[128 = 0]

j965_j162: [133 137 137 133 129 124 135 122 145 117 127 138 143 122 130 142 124 113
 123 123 141 125 116 115 128 126 122 119 121 115 144 138 123 163 112]
j932_j747: [ 90 133 116 137 131 125 117 132 166 135 132 109 143 113 146 108 102 136
 143 145 132 131 106 118 105 140 141 113 125 145 141 126  97 120 115]
j932_j747: [121 141 144 134 132  97 103 124 142 147 130 132 130 135 125 145 139 136
 130 120 117 121 143 104 127 136 120 115 152 109 110 141 127 130 119]
j906_j144: [102 119 118 126 153 128 131 119 128 116 100  98 136 130 124 123 139 116
 101 158 131 142 141 126 136 139 125 116 114 131 133 124 151 123 139]
j365_j167: [142 141 128 125 155 106 119 112 140 113 128 150 127 118 108 134 128 117
 123 118 121 111 148 118 108 116 124 127 117 132 162 115 125 122 100]
[149 151 123 132 140 145 157 142 144 104  88 126 132 161 114 133  81 133
 111 119 116 108 140 135 106 117 114  91 104 107 118 105 144 121 140]	j932_j747
[133 149 113 161 108  87 119 116 125 131 133 140 135 100  97 103 112 117
 136 116  85 109 116 126 104 125 154 140 146 109 152 117 119 113 145]	j365_j167
j965_j162: [136 159 165  91 118 133 125 154 113 123 144 110 105 139 126  71 119 162
 150 123 141 126 131 126 140 127 145 135 155 137 124 104 147 105 145]
[121 125 123 121 110 152 136 135 130 138 128 120 139 118 112 130 127 131
 142 136 143 139 133 129 144 163 142 128 125 126 116 119 131 131 134]	j365_j167
j158_j439: [119 137 119 122 138  94 144 118 130 159 142 120 126 101 114 126 145 131
 114 148 130 132 122  95 134 141 137 138 133 110 131 129 127 156 155]
j371_j148: [135 120 131 139 116 129 106 144 119 119 124 122 139 126 133 132 125 134
 135 113 114 127 116 141 120 133 119 140 135 123 126 120 123 135 125]
j412_j885: [137 132 116 153 123 119 109 120 125 123  94 165 142 144 104 117 118 108
 110 108 112 148 112 140 118 152 135 128 123 129 126 135 124 131 123]
[118 121 144 107 119 103 107 122 118 157 167 141 127 106 140 132 168 130
 151 119 118 146 131 122 144 149 153 168 148 137 138 142 112 145 117]	j932_j747
j97_j449: [112 158 146 115 119 145 125 113 121 129 129 144 121  81 130 137 118 149
 124 103 142 132 121  87 133 148  98 140 120 129 108 120 122 133 136]
[149 139 115  93 150 106 140 136 162 139 151 147 146 123 133 153 126 100
 126 110 141 139 132 101 139 123 145 141 150 127 146 135 154 117 101]	j371_j148
j412_j885: [104 149 114 135 122 121 149 126 127 107 102 176 157 124 109 147 108 101
 121 100 125 123 153 133 111 113  98 135 138 119 133 125 128 128 114]
j158_j439: [112 135 108 132 135  77 168  92 140 178 117 127 118 125 100 116 148 127
 149 141 137 119 120  77 143 142 149 136 131 146 130 130 132 144 150]
[142 130 112 120 117 146 129 126 122 126 103 104 129 140 156 100 126 150
 130 133 132 142 121 121 159 123 116 139 135 102 128 108 139 131 132]	j412_j885
[117 164 141 110 117 134 108 116 107 140 132 144 127  82 149 120  99 157
 138 102 133 129 101  77 166 124  96 128 108 124 106 104 106 142 159]	j97_j449
[102 131 118 126 131 160 135 114 128 137 129 122 129 132 128 100 121 118
 128 136 126 151 104 121 112 148 140  84 108 148 150 128 114 119 133]	j932_j747
[114 129 108 122 137 132 114 134 135 114 127 132 120  90 139 126 146 134
 166 118 135 154 134 135 132 160 134 152 128 114 109 116 139 123 127]	j965_j162
[124 137 118 141 138 133 113 124 115 122 129 134 137 119 153 117 130 125
 126 121 129 129 115 127 110 162 148 128 128 134 105 138 121 120 117]	j412_j885
j365_j167: [137 110 159  99 183 138 157 137 148  88 124 128 104 166 155 141 130 112
  86 143 142 131 120 144 141  99  89 129  90 155 117 130 117 129  99]
[122 144 106 127 125 101 118 106 133 129 129 129 110 102 103 127 113 127
 124 125 132 117 133 138  93 126 146 144 140 122 144 118 116 121 147]	j365_j167
j97_j449: [120 133 112 126 145 156 140 127 135 136 102 111 134 186 134 143 115 107
 139 117 112 127 112 122 155 127 118 106 143 126 159 147 120 132 145]
[129 125 115 130 132  74 150 136 122 154 134 133 140 108 128 131 145 133
 122 155 140 135 136 106 150 134 147 136 107 118 130 142 131 147 140]	j158_j439
j340_j595: [127 123 136 134 132 127 126 123 127 125 121 127 134 140 131 132 132 130
 134 131 119 106 121 130 108 126 158 123  98 122 147 134 129 150 130]
[138 158 108 121 132 120 143 132 114 157 112 115 141 121 116 138 135 163
 104 142 126 122 138  86 151 160 152 136 129 120  94 123 140 171 139]	j158_j439
[126 121 123 143 128 115 136 127 106 121 142 113 125 131 128 106 156 127
 135 141 108 124 151 132 128 142 128 148 114 106 138 153 127 125 117]	j965_j162
[117 139 127 124 118 117 125 115 140 122 122 133 127 109 125 134 135 130
 125 130 141 143 106 126 129 119 117 148 129 122 141 126 124 126 126]	j906_j144
[119 112 142 112 106 128 129 133 138 127 125 146 122 105 143 163 147 110
 115 127 152 146 137 125 132 135 125 138 167 120 140 116 123 135 123]	j906_j144
[120 146 108 145  93 138 125 128 122 160 128 104 136 105 120 124 128 150
 148 116 144 144 131 128 138 155 162 125 131 114 118 127 160 126 143]	j365_j167
[107 106 108 115 145 127 130 118 146 114  81 122  87 153 105 147 161 118
 106 147 111 155 156 129  99 143 134 140 103 164 140 130 153 118 121]	j906_j144
j706_j948: [140 101 101  49 121  46 234 129 204 161 134  82 164 160 145 169 128   4
 173 227 157 114  87  98 117 141  72 130 161 132 125 101  87  83 104]
j706_j948: [118 131 122 122 118 108 141 104 149 131 136 118 146 113 132 144 130 105
 135 144 137 121 119 125 125 128 121 135 121 132 121 129 109 111 134]
[115 126 132 140 135 136 150 130 114 128 126 144 120 126 123 115 132 105
 123 126 109 130 129 122 127 123 115 140 129 119 133 126 132 126 139]	j340_j595
[131 137 125 134 103  91 113 135 147 141 144 120 159 156 135 111 107 116
 166 127 111 109 125 114 119 118 138 140 155 106 103 136 124 139 121]	j932_j747
